Here is a tiny trained network, its code and every weight. The questions are about switching its units off for an input and a target symbol, where a switched-off unit gives its printed mean instead of its output.

import numpy as np


def w(rows, s, z=0):
    codes = np.array(rows[::2]) - 128.0
    scale = np.full(codes.shape[1], s)
    scale[-1] = z or s
    return codes * scale


def f(y):
    return y / 2 * (1 + np.tanh(0.7978845608 * (y + 0.044715 * y**3)))


def softmax(a):
    e = np.exp(a - a.max(-1, keepdims=True))
    return e / e.sum(-1, keepdims=True)


def log_softmax(a):
    a = a - a.max(-1, keepdims=True)
    return a - np.log(np.exp(a).sum(-1, keepdims=True))


def net(x, mask):
    ids = ['ΛΠΨΩεημ'.index(c) for c in x.split()]
    T = len(ids)
    res = E[ids] + P[:T]
    u = 0
    for l in range(3):
        r = res
        for j in range(2):
            rows = slice(2 * j, 2 * j + 2)
            q, k, v = (r @ M[l][rows].T for M in (Q, K, V))
            z = softmax(np.where(np.tri(T) > 0, q @ k.T / 2**0.5, -1e9)) @ v
            o = O[l][rows]
            res = res + np.where(mask[u + j], z, o[:, -1]) @ o[:, :-1]
        u += 2
        y = f(res @ A[l][:, :-1].T + A[l][:, -1])
        res = res + np.where(mask[u : u + 4], y, B[l][:, -1]) @ B[l][:, :-1]
        u += 4
    return log_softmax(res[-1] @ U[:, :-1].T + U[:, -1])


Q, K, V, O, A, B = {}, {}, {}, {}, {}, {}
E = w([
[103,215,166,136,7],'Λ',
[35,150,73,132,132],'Π',
[158,109,77,66,206],'Ψ',
[59,78,176,114,147],'Ω',
[69,30,92,122,147],'ε',
[203,133,104,185,73],'η',
[163,56,144,187,134],'μ',
],0.019)
P = w([
[254,67,54,95,55],'0',
[200,84,152,123,89],'1',
[153,107,165,127,122],'2',
[137,110,177,116,133],'3',
[118,114,184,107,147],'4',
[105,115,184,100,161],'5',
[97,119,179,98,168],'6',
[93,115,184,89,172],'7',
[86,115,179,89,182],'8',
[85,113,180,78,187],'9',
[84,118,177,78,191],'10',
[82,113,163,73,202],'11',
],0.0077)
Q[0] = w([
[89,130,187,40,74],'L0H1',
[93,148,122,140,159],'L0H1',
[110,95,74,123,159],'L0H2',
[125,118,156,175,2],'L0H2',
],0.0097)
K[0] = w([
[38,97,115,111,75],'L0H1',
[126,121,179,18,129],'L0H1',
[144,93,254,90,174],'L0H2',
[105,93,174,241,21],'L0H2',
],0.0075)
V[0] = w([
[177,64,148,89,20],'L0H1',
[25,81,128,132,16],'L0H1',
[115,191,101,37,113],'L0H2',
[79,77,160,118,1],'L0H2',
],0.0055)
O[0] = w([
[195,188,53,156,220,171],'L0H1',
[179,175,190,155,197,119],'L0H1',
[170,56,253,35,115,169],'L0H2',
[7,100,82,193,108,2],'L0H2',
],0.0057,0.0029)
A[0] = w([
[167,109,157,167,146,54],'L0N1',
[115,1,121,140,138,152],'L0N2',
[126,130,179,83,92,86],'L0N3',
[45,138,187,90,106,6],'L0N4',
],0.0099,0.0024)
B[0] = w([
[198,102,107,154,94,132],'L0N1',
[146,245,134,188,177,254],'L0N2',
[83,202,167,120,166,145],'L0N3',
[207,69,69,110,118,183],'L0N4',
],0.011,0.0055)
Q[1] = w([
[65,159,90,124,221],'L1H1',
[189,115,205,215,176],'L1H1',
[127,15,67,178,135],'L1H2',
[64,165,2,88,127],'L1H2',
],0.0066)
K[1] = w([
[123,158,91,67,239],'L1H1',
[178,131,143,187,190],'L1H1',
[113,255,143,157,139],'L1H2',
[165,178,173,116,146],'L1H2',
],0.009)
V[1] = w([
[220,172,53,93,124],'L1H1',
[112,157,84,188,2],'L1H1',
[34,157,5,141,17],'L1H2',
[75,118,50,114,132],'L1H2',
],0.0055)
O[1] = w([
[75,101,254,71,79,254],'L1H1',
[111,153,51,60,252,13],'L1H1',
[51,51,24,128,84,40],'L1H2',
[128,135,92,117,134,136],'L1H2',
],0.0074,0.005)
A[1] = w([
[140,160,132,191,131,83],'L1N1',
[181,117,67,170,93,211],'L1N2',
[140,152,118,204,8,2],'L1N3',
[54,166,183,160,55,25],'L1N4',
],0.012,0.0028)
B[1] = w([
[152,130,104,106,68,251],'L1N1',
[61,130,156,143,115,207],'L1N2',
[159,9,106,119,106,170],'L1N3',
[167,84,89,145,195,217],'L1N4',
],0.012,0.0029)
Q[2] = w([
[57,206,138,79,254],'L2H1',
[67,120,15,153,146],'L2H1',
[141,180,203,94,98],'L2H2',
[200,13,113,187,230],'L2H2',
],0.0074)
K[2] = w([
[210,49,57,169,91],'L2H1',
[46,113,120,98,60],'L2H1',
[85,204,145,185,150],'L2H2',
[255,119,160,29,170],'L2H2',
],0.0097)
V[2] = w([
[179,103,78,141,14],'L2H1',
[232,86,146,72,137],'L2H1',
[154,135,127,12,175],'L2H2',
[3,74,236,238,139],'L2H2',
],0.0068)
O[2] = w([
[196,90,149,193,125,103],'L2H1',
[108,101,140,60,55,254],'L2H1',
[158,170,159,1,197,196],'L2H2',
[74,135,181,206,82,70],'L2H2',
],0.0077,0.0053)
A[2] = w([
[184,151,40,111,79,155],'L2N1',
[139,191,84,154,124,170],'L2N2',
[64,66,84,136,92,56],'L2N3',
[102,147,3,183,125,2],'L2N4',
],0.012,0.0096)
B[2] = w([
[154,103,206,124,183,252],'L2N1',
[78,106,170,91,146,231],'L2N2',
[90,70,149,84,98,162],'L2N3',
[161,151,5,155,114,249],'L2N4',
],0.015,0.003)
U = w([
[194,69,91,133,250,98],'Λ',
[20,189,190,149,135,253],'Π',
[198,246,76,153,130,110],'Ψ',
[142,74,113,137,108,56],'Ω',
[79,169,82,92,123,136],'ε',
[149,229,114,119,48,123],'η',
[254,145,103,198,93,108],'μ',
],0.0061,0.005)

Each question gives the input, a string of symbols that net reads in full, and the target symbol t.
The units are the heads (2 rows each of Q, K, V and O) and the neurons (one row each of A and B). Each row of codes is followed by its name. A weight is (code - 128) times the scale printed after its matrix; where a second scale follows, it is the last column's (O, A, B and U).
mask holds one flag per unit, layer by layer, with each layer's heads first. A switched-off unit (its flag False) gives its mean, the last column of its rows in O or B, instead of its output. The means were averaged over made-up inputs and are rounded, as every weight is.
A unit's drop is (log p(t) with every unit on - log p(t) with that unit switched off) / (log p(t) with every unit on - log p(t) with every unit switched off).
The circuit of an input: a set's keep is (log p(t) with only the set's units on - log p(t) with every unit switched off) / (log p(t) with every unit on - log p(t) with every unit switched off). Starting from the 12 units with the biggest drops (on a tie, the unit counted first), units are removed one at a time, each time the one whose removal leaves the highest keep (on an exact tie, the one counted first), for as long as the keep stays at least 0.8.
units of the circuit, in order: the units of the circuit, biggest drop first
top k neurons in layer l: the k neurons of layer l with the biggest drops, biggest first
heads that matter: for each layer, one digit per head in row order, 1 if its drop is at least 0.15 and else 0, layers parted by /
drop of u: that unit's drop, to one decimal
input Λ Λ Ψ η Π Ω η, target Π: units of the circuit, in order => [L1N2; L0H2]
input Λ Ψ Π, target Λ: units of the circuit, in order => [L1N4; L2H2]
input Ψ μ Ω, target Λ: units of the circuit, in order => [L1N4; L2H2]
input ε ε μ Λ, target Λ: heads that matter => 10 / 00 / 00
input η Λ μ Ψ Π, target Λ: heads that matter => 11 / 10 / 01
input Π Ω ε, target Ψ: units of the circuit, in order => [L2N4; L0H2; L0N2; L1H1]
input ε Ψ Π μ ε Π Λ ε η, target Λ: units of the circuit, in order => [L1N3; L2H2]
input Ψ Ψ η Ψ, target Π: units of the circuit, in order => [L1H1; L2N4]
input Ψ μ Ψ Π Π Ψ, target Π: heads that matter => 01 / 10 / 01
input ε Ψ μ Π η, target Λ: units of the circuit, in order => [L1N3; L2N1]
input Ψ η ε Π Ω Ψ Ψ Ψ Ψ ε Π Λ, target Λ: units of the circuit, in order => [L1N4]
input Ψ Λ Π Ω, target Λ: top 2 neurons in layer 1 => [L1N4; L1N2]
input η η μ Ω ε, target Ψ: top 2 neurons in layer 0 => [L0N2; L0N4]
input Ψ μ μ ε η μ, target Π: top 3 neurons in layer 0 => [L0N2; L0N4; L0N1]
input ε ε Π, target ε: top 2 neurons in layer 2 => [L2N4; L2N2]
input ε Ψ ε, target Π: top 2 neurons in layer 2 => [L2N2; L2N4]
input μ ε η, target Ω: top 2 neurons in layer 0 => [L0N2; L0N3]
input Ω μ Ψ μ η Π Ω η, target Π: top 2 neurons in layer 0 => [L0N1; L0N4]
input μ Π Π, target ε: drop of L0N4 => 0.0
input μ Π μ η, target Ω: drop of L0N3 => 0.1
input η Λ Ψ μ μ η Π μ, target Π: drop of L1N1 => 0.8
